[[132 132 130 128]
 [100 114 119 116]]
->
[128 119]

[[112 127 114 146]
 [145 143 131 139]
 [141 127 148 106]
 [117 110 111 122]
 [113 124 138 118]]
->
[146 131 127 117]

[[143 125]
 [133 138]
 [132 135]
 [139 151]
 [129 151]]
->
[125 133]

[[116 125]
 [126 116]
 [126 141]
 [138 128]
 [115 106]]
->
[125 126]

[[118 132]
 [156 128]]
->
[132 156]

[[133 130]
 [121 131]
 [104 136]
 [137 123]
 [118 133]]
->
[130 121]
---
[[127 139 128 127 125 129 118 134 143]
 [133 134 115 121 136 154 140 148 135]]
->
[[143 135]
 [134 148]
 [118 140]
 [129 154]
 [125 136]
 [127 121]
 [128 115]
 [139 134]
 [127 133]]

[[122 138 127 113 127 132 125 120 131 123 137]
 [125 134 126 118 128 129 132 126 118 132 141]
 [139 126 133 143 134 130 141 139 142 134 131]
 [123 147 132 132 113 123 121 128 131 133 141]
 [118 129 122 106 105 120 124 117 133 132 114]
 [135 138 138 130 128 130 121 137 127 131 122]]
->
[[137 141 131 141 114 122]
 [123 132 134 133 132 131]
 [131 118 142 131 133 127]
 [120 126 139 128 117 137]
 [125 132 141 121 124 121]
 [132 129 130 123 120 130]
 [127 128 134 113 105 128]
 [113 118 143 132 106 130]
 [127 126 133 132 122 138]
 [138 134 126 147 129 138]
 [122 125 139 123 118 135]]

[[126 133 128 135 125 119]
 [127 128 129 126 127 131]
 [111 132 136 121 132 127]
 [119 109 124 137 132 106]
 [127 123 127 126 127 129]]
->
[[119 131 127 106 129]
 [125 127 132 132 127]
 [135 126 121 137 126]
 [128 129 136 124 127]
 [133 128 132 109 123]
 [126 127 111 119 127]]

[[123 118 116 127 133 122]
 [126 103 120 112 148 125]
 [122 130 131 140 104 129]
 [132 112 100 140 139 122]
 [132 131 115 142 132 121]
 [129 124 125 133 137 119]
 [122 139 134 118 127 128]
 [129 133 115 122 121 132]]
->
[[122 125 129 122 121 119 128 132]
 [133 148 104 139 132 137 127 121]
 [127 112 140 140 142 133 118 122]
 [116 120 131 100 115 125 134 115]
 [118 103 130 112 131 124 139 133]
 [123 126 122 132 132 129 122 129]]

[[127 150 134 130 130 119 127 118 139 150]
 [136 121 128 134 127 131 129 126 128 129]
 [136 117 126 131 127 127 129 128 131 131]
 [130 132 127 126 129 129 126 126 126 128]
 [129 123 126 135 128 133 133 126 128 130]
 [130 123 130 132 132 130 130 127 126 132]
 [137 121 131 133 130 128 132 129 128 132]
 [131 124 131 131 131 129 128 130 125 130]]
->
[[150 129 131 128 130 132 132 130]
 [139 128 131 126 128 126 128 125]
 [118 126 128 126 126 127 129 130]
 [127 129 129 126 133 130 132 128]
 [119 131 127 129 133 130 128 129]
 [130 127 127 129 128 132 130 131]
 [130 134 131 126 135 132 133 131]
 [134 128 126 127 126 130 131 131]
 [150 121 117 132 123 123 121 124]
 [127 136 136 130 129 130 137 131]]

[[120 123 130 129 157 103 136 131]
 [122 134 127 126 120 123 121 130]]
->
[[131 130]
 [136 121]
 [103 123]
 [157 120]
 [129 126]
 [130 127]
 [123 134]
 [120 122]]
---
[[127 123 127 121]
 [132 142 103 125]
 [132 148 133 129]
 [127 133 115 122]
 [120 134 112 124]]
->
[[132 142 103]
 [132 148 133]]

[[121 139 142]
 [123 127 117]
 [102 128 140]
 [129 102 110]
 [124 112 133]]
->
[[123 127 117]
 [102 128 140]]

[[150 131 140]
 [103 131 136]
 [131 127 124]]
->
[[103 131 136]
 [131 127 124]]

[[129 105 114]
 [128 105 115]
 [129 105 115]]
->
[[128 105 115]
 [129 105 115]]

[[128 135 130]
 [132 135 102]
 [132 135 102]
 [128 152 130]]
->
[[132 135 102]
 [132 135 102]]

[[145 129 145 121 123]
 [126 129 117 121 113]
 [145 129 145 121 122]
 [157 129 128 117 122]]
->
[[126 129 117]
 [145 129 145]]

[[131 135 133 124]
 [158 126 143 134]
 [130 143 101 124]]
->
[[158 126 143]
 [130 143 101]]
---
[[111  99 116 126]
 [142 140 140 136]]
->
[[142 140 140 136]
 [111  99 116 126]]

[[125 128 136 123 121 127 126 127 131 130 123 131 127 137 133 139]
 [127 145 134 126 124 124 119 127 120 119 126 129 123 130 129 129]
 [129 135 117 128 147 129 111 128 122 123 129 125 126 116 124 151]
 [131 130 133 133 121 131 133 132 132 123 128 121 133 124 129 144]]
->
[[127 145 134 126 124 124 119 127 120 119 126 129 123 130 129 129]
 [129 135 117 128 147 129 111 128 122 123 129 125 126 116 124 151]
 [131 130 133 133 121 131 133 132 132 123 128 121 133 124 129 144]
 [125 128 136 123 121 127 126 127 131 130 123 131 127 137 133 139]]

[[125 128 127 128 139  99]
 [128 129 125 127 128 132]]
->
[[128 129 125 127 128 132]
 [125 128 127 128 139  99]]

[[132 127 125 122 115 123 121 126 134 131 139 120 125 126]
 [127 150 124 119 125 131 132 128 132 126 127 132 125 124]
 [118 128 124 130 135 130 128 126 135 132 123 133 136 134]
 [133 131 126 125 125 125 129 124 123 124 125 124 126 120]]
->
[[127 150 124 119 125 131 132 128 132 126 127 132 125 124]
 [133 131 126 125 125 125 129 124 123 124 125 124 126 120]
 [118 128 124 130 135 130 128 126 135 132 123 133 136 134]
 [132 127 125 122 115 123 121 126 134 131 139 120 125 126]]

[[155 102 107]
 [149 106 107]]
->
[[149 106 107]
 [155 102 107]]

[[125 125 125 132 126 118]
 [119 131 132 142 134 107]
 [116 140 143 123 142 129]]
->
[[116 140 143 123 142 129]
 [119 131 132 142 134 107]
 [125 125 125 132 126 118]]
